1: [-0.95  0.81 -0.75  0.12  0.10  0.18  1.93 -2.09  2.19  0.53  0.08 -1.19
 -0.91  0.21  0.21  1.01  0.85  1.34  0.74  1.47 -0.89 -1.37 -2.31 -1.62
 -3.47 -0.91 -1.13  0.75 -1.92 -0.76 -1.36 -0.91]
2: [ 3.17  0.82 -6.31  0.89 -1.12  2.20  0.43 -0.80  3.48  0.23 -0.50 -0.29
  0.48 -2.20 -1.80  2.21  0.32  2.01  0.75  0.17  1.92  1.86 -0.61 -3.76
 -1.14 -1.37  2.56  0.34  0.40 -0.53 -2.31  1.74]
3: [ 1.98  0.78 -2.67  1.36 -0.52  0.83  1.25 -2.04  0.64  0.00 -1.94 -0.01
  0.64 -2.43 -2.07  1.19 -1.27 -0.48 -0.36 -0.13  0.83  1.22 -1.18 -2.31
  1.25 -0.51  0.61 -0.68 -2.40 -0.17 -0.67  0.57]
4: [-0.37 -1.56 -1.59  0.69  0.82 -0.36  0.74 -0.72  0.02 -1.11 -0.23  0.19
  0.34 -0.79 -1.25 -1.31 -1.42 -1.71  0.15 -2.15  1.58  1.63  0.80 -2.01
  1.11 -0.13 -1.39 -1.29 -2.33  2.36 -0.40 -1.39]
5: [ 0.13  0.46  1.00  0.68 -0.66  1.48 -1.19  1.54  0.47 -1.41  1.11  3.06
  0.47 -3.08  3.66 -0.73  0.48 -0.01  0.47 -0.78  0.43 -0.83 -0.02 -2.20
  0.88  1.57  1.61  0.35 -4.43  1.60 -0.74  0.38] -> 4 3 1
6: [-1.94 -0.49 -1.23 -0.22 -0.65  0.42  1.69 -1.70  0.92  2.04 -1.20 -1.58
  0.29  1.31 -0.38  1.10  1.58  1.24  0.73 -0.53  0.12 -0.10 -0.77  1.00
 -0.62 -0.50 -1.30 -1.10 -0.59  0.83  0.04 -1.28] -> 1 4 3
7: [ 0.71  0.60 -5.34  1.32  1.99  0.33  1.50 -1.48  1.21  1.05  0.05 -2.55
 -0.42 -2.23 -4.01 -0.26  0.12 -0.22 -1.27  0.13  0.27 -0.34 -0.30 -4.83
 -3.91 -0.97 -0.32 -0.18 -3.44  0.45 -0.42 -0.72] -> 3 1 2
8: [ 1.26  0.25 -1.11  0.97 -1.80  0.53  1.65 -2.19  0.54  2.29 -1.83 -1.23
  0.37  1.18 -0.85  0.53 -0.62  0.15  0.58 -0.03  0.46  0.88 -0.62 -0.77
  0.32 -1.42  0.53  0.52  0.67 -1.24 -0.33  0.20] -> 6 3 1
9: [-0.67 -0.99  2.77  0.71 -3.48 -0.86 -1.33 -0.36 -0.61 -1.38 -0.34  0.45
  0.86  0.99  5.94 -0.21  0.53  0.82  0.47  0.84 -0.73  0.21 -0.17  0.66
  2.02  0.20  0.66  0.94 -1.95 -0.34 -0.36  1.53] -> 5 8 6
10: [ 0.62  1.69 -0.29  0.55 -2.59  0.30 -0.52 -1.75  0.40 -0.01 -0.24  0.65
 -0.13 -0.69  2.21  0.41  1.76  0.31  0.17  1.09  0.22 -0.50 -1.20 -3.84
  0.67  0.01  1.60  1.56 -4.00  0.28  0.28  1.29] -> 5 3 9
11: [-2.87 -1.56  0.69 -0.07 -0.26 -0.12  2.44  0.15 -0.30 -0.52  0.54  1.26
 -0.43 -1.92  1.33 -0.95  1.57 -1.63  0.13 -1.93  0.41  0.40  0.38 -1.44
 -0.21  0.78 -1.35 -2.11 -4.38  0.55  0.08  0.21] -> 4 5 6
12: [-1.20  0.17 -2.88 -0.39 -1.49  2.27  1.20  1.45  2.34 -1.75  2.98  1.99
  0.00 -0.82  3.45 -0.45  1.69  1.63 -0.65 -1.50  0.13 -0.85 -0.45 -1.81
 -1.36  1.29  0.01  0.54 -3.67  0.96 -0.85  0.20] -> 5 11 10
13: [ 3.42 -0.02 -1.92  1.64  0.61  0.42 -0.08 -1.85  1.25 -0.25 -1.56 -0.94
 -0.31 -2.42 -2.35  1.37 -0.68 -1.98 -0.69  0.94  1.18  1.96 -0.77 -3.17
  0.77 -1.35 -0.11  1.19 -2.84  0.51 -0.57  1.66] -> 3 8 4
14: [-0.93 -0.30  0.41 -0.64  0.90 -0.16 -0.20  1.76  0.06 -1.54  1.43  1.70
 -0.14 -2.67  3.78 -1.17  0.60 -0.75 -0.19 -1.92 -0.18 -1.76 -1.09 -1.80
  1.16  0.41  0.95 -0.98 -7.08  2.31 -1.13 -0.48] -> 5 11 12
15: [ 1.07  0.09  0.65  0.65 -1.36  1.09  0.65 -0.31  1.82 -1.07  1.38  1.35
  0.26 -0.34  4.42  0.28  1.99  1.51  0.50  1.13 -1.36 -0.06 -1.21  0.39
 -0.45  1.08  1.98 -0.78 -4.16  0.17  0.43  2.63] -> 10 5 9
16: [ 1.99  0.33 -1.61  0.69 -1.39  0.68  0.14  0.27  2.26 -1.39 -0.10  2.20
  0.39 -3.12  2.47  0.95 -0.29  0.25  0.40 -1.66  1.01  1.70 -0.28 -3.96
  2.04  0.29  2.31 -0.37  1.40  0.76 -0.51  2.03] -> 3 5 10
17: [-2.89  0.42 -4.01  0.15 -2.92  0.97  1.52 -1.65  3.14  0.97  0.56 -2.33
  1.03  3.80  3.26  0.85  2.32  0.59 -0.10 -0.52 -0.11 -1.32 -0.78  0.74
 -1.62 -1.71 -0.79  0.65  4.56 -1.76  0.55 -1.11] -> 6 8 1
18: [-1.72 -0.10  1.84  0.91 -0.39 -0.34  1.53  0.51  0.48 -0.04  0.26 -1.35
 -1.52  1.27  0.35 -1.02  1.56  0.23  0.22  0.68 -0.99 -1.35 -1.79  0.44
 -0.92 -0.58  0.18  0.86 -4.33 -0.92 -0.04 -0.97] -> 1 6 11
19: [-0.52  0.75  1.27 -1.25  2.47  0.82  1.39  2.27 -0.75 -0.93  1.07  1.59
 -0.85 -3.76  0.91 -0.52  1.31  0.01 -0.44 -1.01 -0.06 -0.02 -0.65 -3.03
  0.65  0.78 -0.62 -2.14 -7.62  2.10 -1.52 -0.59] -> 14 11 5
20: [ 2.94 -0.11 -0.42  0.21  1.73  0.89  0.95  1.42  1.44 -1.98  1.36  2.53
  0.14 -3.50 -0.69 -1.46  0.34 -0.10  0.69 -0.73  0.25  1.00 -0.66 -4.56
  0.43  0.25  1.11 -0.21 -6.70  2.67 -1.46  0.57] -> 19 5 14
21: [ 0.02  0.85  0.17  0.12  0.96 -0.10 -0.02 -1.67 -0.80  0.89  0.04 -0.94
  0.23  1.31 -0.79  0.35  2.24  0.53 -2.09  1.06 -1.27 -0.84 -0.91 -0.44
 -2.65 -0.49 -0.84  0.13 -3.48  0.22  0.35 -1.49] -> 18 1 6
22: [-0.64  0.10 -1.75 -0.19  1.41  1.11  1.53 -2.99 -0.72  1.76 -1.06 -1.42
 -0.29 -1.04 -3.44  0.92 -0.13  1.24  0.15 -0.99  0.37  0.84 -1.75 -2.91
 -0.80 -1.09 -0.95 -0.50  0.57  0.44 -0.68  0.37] -> 8 3 6
23: [-0.46  1.53 -0.55  0.58 -1.78 -0.51  1.14 -0.85 -0.10  0.90 -0.66 -0.12
  0.75  2.15  2.45  1.30  1.80  1.92  0.40  0.61 -0.29 -0.66 -1.75 -0.03
 -1.03 -0.92  0.15  1.48 -1.64 -1.01 -1.01 -1.00] -> 1 6 18
24: [-3.20  0.72 -1.05 -0.88 -1.44 -0.26  1.09 -2.05  2.47  0.79  1.62 -0.75
 -0.01  2.70  3.57  0.28  1.90  0.83 -0.59  0.38  0.00 -1.32 -1.16 -0.41
 -0.60 -0.77  0.68 -0.23  0.57 -1.68  0.30 -1.55] -> 23 17 6
25: [-1.42 -0.49  1.04  0.47  0.42 -1.53  0.76  0.56 -1.16 -0.29 -0.44 -1.09
 -1.23 -0.53  0.22 -0.27 -0.89 -1.18 -0.59 -2.49  0.57  0.98 -1.01 -2.43
  0.32 -0.16 -1.05 -2.12 -3.00  1.62 -0.56 -1.52] -> 4 11 18
26: [ 0.59  0.66  0.90  1.17 -0.80  0.15 -1.61 -0.97  0.34 -0.60  1.65  0.91
 -0.02 -0.06  3.27  0.64  0.89  2.80  0.71  1.72 -1.02 -0.91 -1.04 -2.44
  0.80  0.51  2.26  1.88 -4.31  1.15 -0.91  0.84] -> 10 15 5
27: [-1.64 -1.35 -1.00 -0.06 -1.00 -0.95  1.36  1.34  0.62  0.66 -0.27  0.57
 -0.11 -0.01  0.63 -1.51 -0.51 -1.26  0.09 -3.05  1.31  1.01 -0.49 -1.82
 -0.14  0.55 -1.20 -0.43 -1.65  0.37  0.14 -1.72] -> 25 4 11
28: [-2.29  0.09  2.58 -0.74 -0.31 -0.56  0.54 -0.94 -0.25  0.93  1.93 -0.45
 -0.86  0.15  4.29  0.16  3.19  1.13 -0.33  1.47 -1.33 -2.20 -1.79 -0.55
 -1.88 -1.46 -0.47  1.44 -4.03 -0.95  0.90 -2.42] -> 18 23 21
29: [-2.46  0.48 -2.22  0.64 -0.18 -1.39  2.21 -1.06  1.80 -0.26 -1.27 -0.71
 -0.43  1.01  0.08 -0.50 -0.03  0.64  0.63 -2.67  0.00 -1.04 -1.12 -1.04
 -3.46 -0.66 -0.18 -0.58  0.71  0.72 -1.26 -2.59] -> 6 1 27
30: [ 2.76  1.28 -0.12  1.16 -1.13  0.87  1.02 -2.93  0.24  0.53 -1.06 -0.36
 -0.42 -1.45 -2.47  0.51  0.13 -0.02  0.37  1.37 -0.48  0.92 -1.92 -3.00
 -0.16 -1.22  1.51  1.07 -3.57  0.17 -0.72  0.40] -> 3 13 10
31: [ 0.54 -1.01  1.13  0.07 -0.24 -0.78  0.45  0.68 -1.14 -1.94  0.58  1.66
  0.52 -2.29  3.85 -2.38 -0.14 -2.02  0.16 -0.48  0.78  0.62  0.00 -1.67
  1.70  0.77  1.99  0.42 -6.40  1.19 -0.87  0.25] -> 14 5 11
32: [-3.05  0.11  0.77  0.34 -3.78 -0.46  0.89 -1.43  2.17  0.22  0.06  0.01
  0.00  2.76  5.65  0.47  1.17  0.51  1.82 -0.66 -0.11 -1.16 -1.73  1.00
  0.11 -0.95  2.00  0.19 -1.05 -1.51 -0.37 -0.55] -> 24 23 9
33: [-2.84  1.32  2.56  0.52  0.42  0.27  1.27  1.84 -0.67  2.03  0.66 -0.42
 -0.52  1.51  3.34 -1.87  1.76 -0.42 -0.76  0.51 -1.88 -0.89 -1.56 -1.10
 -1.23 -0.04 -0.95 -0.40 -4.78  1.15  0.04 -2.90] -> 18 28 21
34: [ 0.66  0.20 -0.84 -0.81  0.36  0.52  0.65  0.40  0.09 -0.99  0.50  0.70
 -0.25 -0.40  0.47 -0.32 -0.32 -0.13 -0.14 -0.78  0.67  1.15 -0.22 -1.19
  1.06  1.31  1.03 -2.38 -4.24  1.71 -0.26  0.49] -> 4 25 11
35: [ 1.11  0.82  2.04 -0.07 -0.26  0.78 -0.61 -0.53 -0.65 -0.42  0.41  2.09
 -0.57 -1.17  1.20  0.54  0.91  0.69 -1.07  2.01 -1.21 -0.92 -0.45 -3.20
  2.09  0.59  1.85  2.05 -9.99  1.14  0.62  1.29] -> 26 10 31
36: [-0.72  0.44  1.28  0.35 -0.95 -1.47  0.63 -1.80 -0.55  0.49 -0.61 -0.67
 -0.54  0.39  0.65 -0.05  0.52  1.50 -0.18  2.66 -0.33 -0.06 -1.88 -0.29
 -0.87 -2.04  1.13  0.26 -1.67 -1.04  0.49 -0.43] -> 23 18 21
37: [-1.92 -0.86  2.21 -0.68 -2.36 -1.40  0.31  0.46  0.80  0.17 -0.32  1.16
 -0.24  1.00  6.42 -1.11  1.88  1.04  0.29 -0.92  0.69  0.99 -1.51  1.45
  1.72 -0.06  1.07 -0.43  0.13 -0.32  0.09 -0.37] -> 9 32 24
38: [ 0.26  0.14  1.54 -0.12  1.93  1.48 -0.32  2.51 -0.47 -1.51  1.50  3.44
 -0.58 -4.36  0.74  0.14  0.94  0.32 -0.44  0.62 -0.91 -1.01 -1.05 -4.53
  0.66  0.89  0.99 -0.72 -9.22  2.37 -1.47  0.06] -> 19 20 14
39: [-0.96 -1.06  3.03 -0.25  0.69 -0.09  0.68 -0.61  0.18 -0.33 -0.73 -0.25
 -0.89  1.44  3.41 -1.42  0.93 -1.00 -0.76 -1.10  0.25 -1.10 -2.20  0.68
 -0.72 -0.22 -0.72 -0.03 -3.59 -0.38  0.12 -2.41] -> 18 33 28
40: [-1.86  0.53  0.28  0.37 -3.58 -0.69  0.56  0.48  0.27 -2.03 -0.60  0.56
  0.60  1.51  5.44  0.76  1.02  0.35  0.54 -1.17  1.18  1.58 -0.29  1.38
  1.97  0.45  1.11  0.54  2.11 -0.26  0.25  0.31] -> 37 9 32
41: [ 1.04 -0.26 -2.74 -0.46  2.52 -0.32 -0.02 -0.48  0.24  0.03  0.38  0.39
 -0.31 -3.57 -4.32  0.11 -0.93 -1.18  0.68 -1.49  0.80  0.83  0.52 -3.00
 -0.07  0.12 -0.05 -1.51 -3.05  1.22  0.44  1.07] -> 4 3 13
42: [ 0.63 -0.63  1.87  0.11  1.72 -0.97  0.39 -1.59 -1.58  1.16 -0.45 -2.01
  0.03 -0.67 -2.64 -1.50 -0.04 -1.61  0.46  1.23  0.14 -0.34 -0.13 -1.61
 -1.36 -0.31 -2.10 -0.11 -5.34  0.84 -0.93 -2.69] -> 21 25 18
43: [ 0.21 -0.49 -1.72  0.06 -0.02  0.92  1.15  0.62  1.45 -2.83  0.90  2.33
 -0.31 -2.64  1.15 -0.35  0.52 -1.44  0.35 -1.84  0.86  0.03 -0.09 -2.73
  0.93 -0.07  0.28 -1.13 -3.68  1.06 -0.40  1.37] -> 34 5 11
44: [-1.38 -0.42  0.94 -0.11  0.21 -0.44  1.01  0.41 -0.92 -0.55 -0.50 -0.65
  0.19 -0.58  2.05 -0.61  0.54 -0.32  0.19 -1.52  0.24  0.71 -2.23 -1.30
 -0.13 -0.18  0.15 -1.27 -3.33  1.92 -0.07 -0.74] -> 25 34 11
45: [-0.67 -0.61  2.12  0.36  1.51 -0.63  0.37 -0.15 -0.60  0.69  0.43 -1.65
 -1.21 -0.19 -1.35 -1.19  1.42 -1.92 -1.64  0.42 -0.22 -0.84 -1.10 -0.16
 -2.38 -0.22 -1.54 -1.35 -6.19  0.28  0.46 -2.20] -> 42 21 18
46: [ 1.06  0.51 -4.31 -0.57  1.13  0.74  2.66 -0.45  1.03  0.27 -1.03  0.56
  0.27 -3.34 -2.78 -1.05  0.56 -0.65  0.75 -2.12  0.59  1.66 -0.88 -4.29
  0.58 -0.26 -1.12 -2.42 -4.18  1.52 -1.09 -1.02] -> 41 3 4
47: [ 0.56  0.89  2.58  1.13 -1.58  0.63 -0.84 -0.04 -1.18 -0.68 -0.31  1.32
 -0.10 -0.96  5.24 -0.54  0.06  0.75 -0.05  1.51 -0.59 -0.23  0.24 -1.89
  3.45 -0.71  3.33  0.91 -2.42  0.85 -0.19  2.48] -> 9 26 10
48: [-1.80  0.33 -0.62  0.59 -1.37  0.62  1.23  1.95  1.99 -2.27  1.70  2.76
  0.10 -1.05  4.28  0.66  0.82  0.53 -0.34 -1.11 -1.15 -0.17 -1.21 -1.71
  1.15  0.39  0.99  0.53 -5.48  0.70  0.11 -0.21] -> 12 5 14
49: [ 4.29  0.91 -3.41  0.54 -0.30  0.58  0.19 -0.50 -0.09 -0.11 -1.01  1.76
  1.49 -4.59 -3.85 -1.02  0.39 -0.61 -0.11 -1.29  0.24  0.28 -0.70 -5.17
  0.69  0.48 -0.07 -0.06 -4.40  1.47 -0.68  1.27] -> 46 41 3
50: [-0.14  0.13 -0.55  0.25 -2.57  0.08  0.78 -3.40  0.84  0.06 -0.62  0.68
  0.21  0.39  2.76  0.01  0.29  2.06 -0.14  0.47 -0.21  0.58 -1.21  0.13
  0.62 -0.07  1.51  2.37  1.11 -1.06  0.53  0.69] -> 23 8 36
51: [ 3.11  0.40 -1.61  0.75  1.35  0.94  0.55  0.15 -0.66 -1.33  0.20  1.40
  0.67 -4.71 -1.54  0.09 -0.44 -0.25  0.88 -0.78  0.70  1.48  0.39 -2.85
  1.02 -0.50  2.13 -0.13 -4.80  1.18 -1.35  1.89] -> 20 49 41
52: [-1.20 -0.75  2.62 -0.72 -0.79 -0.94  0.97  0.66  0.12 -0.70  1.05  1.38
  0.16 -0.79  6.11 -0.81  0.60  1.28 -0.40  0.36 -0.74 -1.21 -0.07 -0.10
  1.30 -0.17  1.19  0.46 -3.58  0.08  0.17 -0.44] -> 9 37 48
53: [-0.57  1.04 -0.40 -0.47 -0.05  1.43  2.46 -1.42 -0.18  1.26  1.06 -1.76
 -0.75 -0.99 -2.04 -0.62  1.02 -0.16 -0.89  0.65 -0.37  0.03 -1.60 -1.73
 -2.03 -0.51 -0.94 -0.57 -3.43 -0.35  1.16 -2.67] -> 21 45 1
54: [ 0.63 -1.75 -0.70  0.78 -3.71 -1.10 -0.58 -1.56 -1.15  1.64 -5.14 -0.29
  0.00  1.16  0.56  0.27 -2.04 -0.20  0.53  0.59  2.60  0.80  0.72  2.28
  2.03 -0.73 -0.85 -1.67  5.07 -2.22  0.97  0.11] -> 8 50 40
55: [-1.91  0.10  2.93  0.00  0.67 -0.61 -0.02  0.93  0.00 -0.10 -0.66  1.70
  0.65 -0.38  3.82 -1.86  0.27 -0.64 -1.33 -0.64  0.83 -0.47 -1.98 -1.37
  0.46 -0.66 -0.44 -2.74 -6.22  1.07  0.16 -2.09] -> 44 39 14
56: [ 0.74  0.18  1.80 -0.06  1.78  0.59  0.82 -1.59  1.20  0.20 -0.45 -1.20
  0.11 -1.36 -1.56 -0.21  1.04 -0.93 -0.80  2.76 -0.96 -1.04 -1.80 -4.17
 -2.83 -0.66  0.38 -0.53 -6.87 -0.19 -0.86 -1.84] -> 42 45 53
57: [ 1.14  0.70  0.74 -0.01 -2.49 -0.88  0.38  0.31  0.05  0.03  0.45  1.58
 -0.49  0.03  4.05 -0.23  0.02  1.67  0.85  0.94  1.03 -0.34 -0.20 -2.62
  1.79  0.23  1.61  1.25 -3.73  0.78  0.18  0.62] -> 10 26 47
58: [-0.54 -0.64  1.91  0.50  1.38 -1.32  1.26 -1.33 -1.58  1.67 -1.42 -0.58
  0.26 -1.43 -0.34 -1.58 -0.63 -0.53  0.45 -0.12  0.54 -0.21 -1.01 -1.82
 -0.55 -0.53 -1.08 -1.56 -5.23  0.31  0.74 -2.13] -> 42 45 25
59: [ 1.39  0.91  0.19  0.12 -1.90  0.43 -1.56 -2.15 -0.45  0.00  0.37  0.57
  0.70 -0.60  1.22 -0.60  0.76  0.78  0.38  2.05 -0.32 -0.70 -0.62 -2.04
 -0.18 -0.88  2.00  1.98  0.28 -1.80  0.51  1.99] -> 50 10 36
